Each row has a name. Each piece below is followed by the name of the row it came from, unless a question asks for something else. Each question is about the rows just above it. Places in a row count from 1.

vil: [ 81.3  43.7   0.2 -70.2 -87.5  26.9  57.1  40.0 -38.3  43.4  90.7  12.1
  11.3 -28.0 -27.9  72.1  94.3  20.3  48.4  35.1  29.9  -0.7   1.4  44.4
  11.4   6.1  -1.6 -38.3  15.7  87.1 -52.3 -86.1   8.4  32.5 -40.9  93.7
  92.8   8.0  -1.1  30.4  20.9 -83.1 -66.3 -19.4 -24.3  -4.5 -77.1  15.1]
fil: [-3.2 -2.4 -1.5 12.6  7.8  2.8 11.5  0.2 -0.1  4.3 -2.5  3.4  4.4 -6.5
 -6.0  3.6  5.5 -3.7 -7.0 -6.3  2.9  6.4  1.2 -4.0  5.3 12.7  5.5 -0.1
 -0.1  0.3 -3.3  0.9  4.9  1.0 -4.9 -2.4 -0.4 13.0 12.3 -1.5  1.9 -0.8
 20.4 -3.6 -3.6 -4.6 -4.3  4.1]
Zogos: [-89.7 -58.7  18.7  31.2  39.9 -29.3 -80.9 -36.7  10.5  -6.4 -94.5 -24.3
 -30.0 -14.8  18.9 -82.3 -88.4 -20.8 -69.4 -11.2 -49.7 -15.6  -2.9 -18.9
 -24.1 -21.8  29.0  10.5 -10.8 -77.9  32.4  54.1  18.0 -31.6   2.4 -93.8
 -93.6 -24.3 -14.7  -0.2 -15.1  47.9  30.9  10.5  16.2  -1.2  40.6 -32.8]
[11.4] is at row and place | vil, 25
[-2.5] is at row and place | fil, 11
[-6.5] is at row and place | fil, 14
Where in the named rows is [8.0]? | vil, 38
Where in the named rows is [-14.7]? | Zogos, 39

fil: [  9.1 -25.3  61.0   4.5 -44.4   2.9  19.6  46.5  12.0 -15.0 -59.8   7.3
   7.4  26.0 -68.9 -20.5 -25.6  24.4  57.4  47.6   0.6 -49.7  20.3 -12.0
  13.5   4.1 -27.5 -37.8  -6.7  40.9  49.3  37.2  -9.4 -32.8 -15.7  32.2
  11.7 -46.2 -17.6   9.1   3.8  46.8  17.8  16.9 -14.8 -12.3  33.7  29.6
   4.0 -41.6 -45.4 -36.1 -44.9 -50.2  -5.2  -5.4]
mak: [-16.8 -15.1 -65.0  25.0  27.9  15.5 -54.4  -7.1  26.6  24.0  27.2  -3.8
 -57.7  13.4  18.4  22.9  -4.0 -13.9 -20.4   9.2  48.9  56.8 -21.6 -30.5
 -47.8 -24.1   7.9  11.2 -17.1 -38.5   9.3  25.3  -1.0  50.0   4.9 -17.3
 -24.6  55.0  31.2  31.6 -44.0 -50.8  -8.0  35.6  56.4  31.2 -29.6 -21.1
   5.7  28.9 -19.8 -25.5  64.3   8.3 -35.7  36.8]
zazi: [  3.5 -10.6  70.3  18.4 -44.1 -11.1  12.7  31.3   7.0 -17.0 -61.3   4.0
  10.3  10.7 -62.9  -4.3 -36.8  13.2  48.5  39.1  -4.1 -49.8  43.1 -21.2
  15.3  20.5  -3.6 -22.3  -4.5  36.5  58.8  34.2 -15.0 -47.9 -35.8   3.5
  13.9 -60.9 -35.5  13.8   7.6  51.6  25.3  22.4 -21.7 -31.1  14.1  16.6
   6.0 -32.2 -40.7 -31.4 -50.5 -49.2  13.7   5.5]
somu: [-32.3   3.0  23.0  18.4  10.4 -59.8 -14.5  -4.4  34.9 -15.8   4.8 -16.4
   0.3 -23.5  19.8  12.7 -44.1 -60.4 -36.0   6.0  24.3   4.9  44.5 -14.8
  24.1  56.7  47.9   0.5 -40.9 -44.1  17.6  13.0   4.0 -26.0 -37.7 -74.8
  41.1 -14.3  -1.1  40.3 -33.3 -16.6 -25.5  12.5 -19.3 -50.4 -50.5   3.3
  47.0  51.4  28.7 -14.8  -9.5 -21.6  25.3   5.3]
Zaz: [  9.1 -25.3 -29.5   4.5 -44.4   2.9  19.6  46.5  12.0 -15.0 -59.8   7.3
   7.4  26.0 -68.9 -20.5 -25.6  24.4  57.4  47.6   0.6 -42.0  20.3 -12.0
  13.5   4.1 -27.5 -37.8  -6.7  40.9  49.3  37.2  -9.4 -32.8 -15.7  32.2
  11.7 -46.2 -17.6 -46.7   3.8  46.8  17.8  16.9 -14.8 -12.3  33.7  29.6
   4.0 -41.6  16.9  54.7  17.7 -50.2  22.8  -5.4]
moba: [  3.5 -10.6  70.3  18.4 -44.1 -11.1  12.7  31.3   7.0 -17.0 -61.3   4.0
  10.3  10.7 -62.9  -4.3 -36.8  13.2  48.5  39.1  -4.1 -49.8  11.9 -21.2
  15.3  20.5  -3.6 -22.3  -4.5  36.5  58.8  34.2 -15.0 -47.9 -35.8   3.5
  13.9 -60.9 -35.5  13.8   7.6  51.6  25.3  22.4 -21.7 -31.1  14.1  16.6
 -57.2 -19.1  -7.6  41.1  33.4  53.3  13.3  26.3]
Where in the named rows is [-1.1]? | somu, 39
Row and place of [31.6] in the named rows: | mak, 40
Where in the named rows is [-29.6]? | mak, 47
[-57.7] is at row and place | mak, 13

somu: [-49.0   7.4 -41.4  17.9   3.4  -2.6 -24.6]
Dipez: [ 41.3  -9.5 -35.6  -0.1  22.1   9.9   8.8]
netug: [-49.0   7.4  21.5  17.9   3.4  -2.6 -24.7]
vil: [ 84.3   4.1  11.7 -19.6 -38.8   7.5  -1.0]
Zaz: [ 11.9  -5.6 -41.4  -6.1 -23.2  31.1 -34.3]
fil: [-49.0   7.4  21.5  17.9   3.4  -2.6 -24.6]
mak: [ 41.2 -35.8 -26.1 -14.5  -7.3  39.5 -47.1]
Where in the named rows is [41.3]? | Dipez, 1
[-7.3] is at row and place | mak, 5
Row and place of [-26.1] in the named rows: | mak, 3

Zogos: [-60.9  73.3 -89.6 -52.9]
mak: [ -3.7 -85.8 -54.9 -57.1]
vil: [ 70.7  11.6 -60.7  48.0]
Where in the named rows is [-60.9]? | Zogos, 1
Row and place of [-57.1] in the named rows: | mak, 4
[-3.7] is at row and place | mak, 1
[70.7] is at row and place | vil, 1
Row and place of [-85.8] in the named rows: | mak, 2

moba: [ -7.4  33.1 -20.4 -25.5  -1.0   6.8  37.5  48.2  15.9 -53.7  41.8 -22.4
  -8.7 -54.8 -10.3 -78.5]
vil: [-14.2   5.7  77.2 -64.9  -6.9 -24.6   4.0   5.3  -1.4  52.6   7.6 -34.7
 -14.9  41.3 -18.5  77.1]
Zogos: [ 12.1  -9.0  18.6 -21.6   7.2   7.4   0.7  -5.1  12.4  41.7 -17.1 -17.8
 -18.8  21.7   2.6  -3.4]
Row and place of [41.8] in the named rows: | moba, 11
Row and place of [77.1] in the named rows: | vil, 16

somu: [  8.7 -32.1  48.5 -25.8  -5.1 -18.0  25.4 -11.2   0.5   6.9  72.5   5.1
 -20.0  43.1 -21.1  30.9   9.6  32.8 -15.1 -25.2 -31.1 -17.5]
vil: [  2.5   1.4 -22.5 -13.0  -7.8 -20.9  -1.9 -13.9 -26.5  18.3  42.1  -3.5
   6.7   9.3   7.9  42.6  22.9 -16.7  -8.1  29.5 -25.6 -16.2]
fil: [ 45.7 -11.6  18.9  17.2  -6.7 -22.3  11.2 -13.3 -12.8 -18.5 -24.0  14.3
  38.7 -13.4 -10.1  18.8 -25.2 -32.9  -3.3  61.6 -27.8 -24.2]
Dipez: [ 36.4 -16.1 -36.6   1.7  -5.3 -27.1  11.3 -12.2 -16.8  -9.1 -11.0  12.7
   0.7  35.9 -14.5  49.0 -31.0  -5.2 -36.6  53.7 -14.7 -16.9]
[18.8] is at row and place | fil, 16
[-13.3] is at row and place | fil, 8
Where in the named rows is [-5.2]? | Dipez, 18
[-5.1] is at row and place | somu, 5
Row and place of [-20.0] in the named rows: | somu, 13
Where in the named rows is [-22.5]? | vil, 3

zazi: [-68.7 -66.4 -24.8  -5.3  51.6 -56.4  72.3 -31.0 -22.0]
somu: [ 22.1  12.3 -72.5  49.9 -11.7  51.7 -54.2 -61.9  -5.5]
moba: [-51.4  47.3  46.8  74.5  45.9 -54.3  -5.2  47.2  42.0]
Row and place of [-54.2] in the named rows: | somu, 7
Where in the named rows is [74.5]? | moba, 4
[-5.2] is at row and place | moba, 7
Row and place of [51.7] in the named rows: | somu, 6
Where in the named rows is [-31.0]? | zazi, 8
Where in the named rows is [47.3]? | moba, 2
Where in the named rows is [45.9]? | moba, 5

mak: [-41.9 -86.7  25.3 -44.2  44.4]
fil: [ 1.5  2.1 17.9 31.7 -1.4]
netug: [ 13.9 -58.7 -74.8  63.1 -40.1]
digot: [-51.1 -22.4  11.8 -34.4  57.5]
Zogos: [ 91.6  -0.5  14.8 -74.9 -40.2]
vil: [-14.2 -12.5   5.0  65.7  -6.5]
tobi: [46.8 57.7 33.8 44.9 14.6]
zazi: [ 96.1  21.5  -1.5 -12.8 -45.9]
Row and place of [91.6] in the named rows: | Zogos, 1
Row and place of [-40.1] in the named rows: | netug, 5
Row and place of [-1.5] in the named rows: | zazi, 3
Where in the named rows is [-40.2]? | Zogos, 5
Row and place of [-74.9] in the named rows: | Zogos, 4

fil: [  4.6  -4.7   0.0  -3.9  -1.8  -0.9 -26.0  -0.9 -41.7 -37.0 -43.7  -0.8]
Zogos: [ 17.0  10.6  -1.5   0.0  -7.0  11.9  10.7  -9.5  12.2   9.4 -63.4  -7.3]
somu: [-4.5  2.1 16.9  5.2  0.5 25.4  5.5 -1.4 -4.8 -9.2 79.2 -0.3]
Row and place of [-0.8] in the named rows: | fil, 12
Where in the named rows is [-7.3]? | Zogos, 12
[-4.8] is at row and place | somu, 9
[-37.0] is at row and place | fil, 10
Row and place of [-9.5] in the named rows: | Zogos, 8
Where in the named rows is [16.9]? | somu, 3
Row and place of [5.2] in the named rows: | somu, 4

Zogos: [19.5 18.5 19.6 19.5 23.5 19.9 19.5 18.0 19.9]
Zaz: [-17.8  -4.2  -6.3  -3.3  24.7   2.5  -5.8   9.9  -8.6]
zazi: [ 73.0  -4.1   9.5  -8.0 -44.4 -41.5   4.9 -81.7  18.4]
somu: [ 28.5  -5.9   0.8  -6.8 -20.0 -20.2  -0.7 -40.9   6.5]
netug: [-42.2  -6.7 -13.3  -5.6   9.6   7.7 -12.3  30.6 -20.7]
Dipez: [23.4 21.2 23.3 22.4 27.2 21.2 22.4 19.2 22.3]
fil: [53.8 19.3 30.9 22.9 31.1 10.3 27.0 -9.8 31.1]
vil: [-59.7  -8.4 -17.5  -6.5  17.4  13.0 -16.3  45.6 -28.4]
tobi: [ 10.3  -2.5  -1.2  -4.1 -14.3 -10.3  -1.8 -16.1   0.6]
[-14.3] is at row and place | tobi, 5
[-16.1] is at row and place | tobi, 8
[23.4] is at row and place | Dipez, 1
Where in the named rows is [7.7]? | netug, 6
[23.5] is at row and place | Zogos, 5
Where in the named rows is [30.6]? | netug, 8

moba: [-67.7  -5.7 -48.1   5.0 -25.0 -36.7  -3.0 -34.3  46.8  37.5 -27.0]
Zaz: [-75.3 -28.2 -47.5   1.4 -19.3 -63.6   0.3 -30.6   9.5  46.7 -31.0]
Dipez: [-79.2 -26.2 -32.2  12.7 -25.3  -9.8   6.3 -36.2 -16.9  30.8 -24.8]
digot: [-50.4  14.7 -42.4   9.4 -23.0 -56.6 -15.9 -42.4 -13.6  48.1 -41.7]
[-50.4] is at row and place | digot, 1
Row and place of [46.7] in the named rows: | Zaz, 10
Where in the named rows is [9.4]? | digot, 4

fil: [ 58.6 -60.1  -1.3  45.9 -25.5  80.5  50.1  27.4 -59.7  -8.6]
mak: [ -5.5 -19.5  -6.1 -44.2 -27.2  16.8 -16.4 -31.8  -3.0  -6.1]
vil: [-23.2 -37.8  68.1   0.3   3.3  64.7  10.0 -61.2  -5.3 -11.5]
Zogos: [ 14.6 -46.5  54.4 -17.5 -75.9   0.6 -28.5 -40.4  29.9 -22.8]
tobi: [ -0.4 -43.7  49.3  24.3   2.0  30.8 -19.6 -78.7  69.4  -6.0]
netug: [ 56.6 -35.0  82.7   6.5  28.0 -29.3 -43.6 -31.1  45.7  25.0]
Zaz: [ 42.9  40.4  57.6  50.2  58.7 -33.1 -60.8 -37.9 -11.2  -4.4]
moba: [  3.7 -17.9  42.2  18.3  35.3  45.2  -6.0  -5.5   4.0 -56.0]
Row and place of [-4.4] in the named rows: | Zaz, 10
[-31.1] is at row and place | netug, 8
[58.6] is at row and place | fil, 1
[-60.1] is at row and place | fil, 2
Row and place of [50.2] in the named rows: | Zaz, 4

Zaz: [ 19.5  27.7  -3.7   5.9 -20.1   7.6 -20.2  22.7]
Dipez: [  1.8 -30.7   7.0   6.3   3.0  -6.1  -2.4  65.8]
mak: [-29.7  28.3 -30.8 -30.8  -4.7 -21.8 -45.7  16.7]
digot: [  3.1  31.0  31.1  15.0  90.6  32.1  27.1 -25.8]
Zogos: [  9.7 -53.4  -2.8  30.0 -24.1   3.2  12.9   6.1]
Where in the named rows is [3.1]? | digot, 1
Row and place of [-21.8] in the named rows: | mak, 6
[12.9] is at row and place | Zogos, 7
[31.0] is at row and place | digot, 2
Where in the named rows is [7.0]? | Dipez, 3

Zaz: [ 10.7   5.4  32.1  -1.6 -33.6 -42.2  19.2  15.2 -36.0 -34.9 -11.9 -27.6
  -3.2 -20.7 -22.6   8.4  37.1  12.8 -20.1   6.8 -26.0  14.3  -0.5 -13.5
   8.9  10.6  16.3  49.6 -28.0  18.8  36.0   2.4   7.4  -5.0 -20.2 -20.8
  25.6  12.0 -22.8  -9.7   0.6  -4.7 -16.0  25.9]
Zogos: [ 31.0  23.2 -16.8 -17.9 -11.3  23.4   6.5  50.0  -1.9  73.0   0.7 -18.2
  11.7  -3.3  53.0 -24.4  -3.8  -4.0  37.8 -27.9 -63.2  11.2 -13.8  -8.9
  -4.0   8.0  30.7  26.0  36.0   0.6  62.3  15.4   3.4  24.5  17.0  69.9
 -17.0  18.0  64.4 -19.8  -0.9   1.1 -36.5  -7.6]
vil: [ 22.8   2.7 -38.9  19.1   5.4 -21.6 -12.4 -22.9  17.1  17.2   5.3   6.2
   5.0 -16.5  57.5 -26.8   8.3  -7.5  19.8   6.6  -9.6   6.5  23.2 -19.1
  20.6  -9.5   4.0 -14.7  -9.5   0.4  42.6 -44.0 -22.0   1.1  -1.6  -7.5
 -19.9 -25.4 -11.8   1.3 -21.5  -1.2  13.2  30.9]
fil: [ 14.2   3.4  50.5 -22.7 -17.7 -98.3  -7.0  35.8  -3.5 -49.5  -7.8  10.7
  -1.6   7.5 -12.3  19.9 -34.8   1.4   4.7   4.8   3.4  10.6 -28.1 -12.8
  16.3  22.9  -1.8  17.2  51.3 -53.2 -28.2   8.3  -9.5  13.2   2.3 -27.7
 -20.4  25.0   9.7 -15.9  21.4  -6.7  29.6 -54.2]
Where in the named rows is [19.9]? | fil, 16
[-20.2] is at row and place | Zaz, 35

netug: [ 47.7  15.7  18.5  32.7 -36.1 -42.0  25.5 -27.9  44.5  19.0]
moba: [ 17.0  -2.9  27.0   9.1 -44.1 -21.7  35.0 -26.9  47.0  28.2]
Dipez: [-45.2 -10.4 -18.5 -28.2  36.1  51.2 -21.6  39.2 -23.4 -83.2]
vil: [-20.3  -9.4 -14.9 -16.8  25.9   3.9 -25.6   0.5 -25.9 -39.2]
mak: [  0.4   2.9 -30.1 -13.2  50.2  41.0 -35.6  44.0 -57.5 -15.3]
fil: [ 35.8  19.2  11.6  29.7 -23.3 -12.5  22.6   0.8  25.9  38.5]
Zaz: [-45.2 -10.4 -18.5 -28.2  36.1  -4.4 -26.1 -22.5 -19.3 -64.7]
somu: [-45.2 -10.4 -18.5 -28.2  36.1  51.2 -21.6  39.2 -46.7  -2.8]
zazi: [-45.2 -10.4 -18.5 -28.2  36.1  51.2 -21.6  39.2 -15.0  77.5]
Zogos: [ 14.5  -4.7  23.8   6.5 -38.8 -24.2  29.1 -29.4  42.7  17.6]
tobi: [ 11.9   6.7  18.9  12.5 -30.5   8.7  32.8   6.6  27.4  54.9]
digot: [ 12.6 -13.4   3.5  -4.1  -8.8 -60.1 -12.0 -60.1  21.9 -68.4]
Row and place of [0.5] in the named rows: | vil, 8
Where in the named rows is [-27.9]? | netug, 8

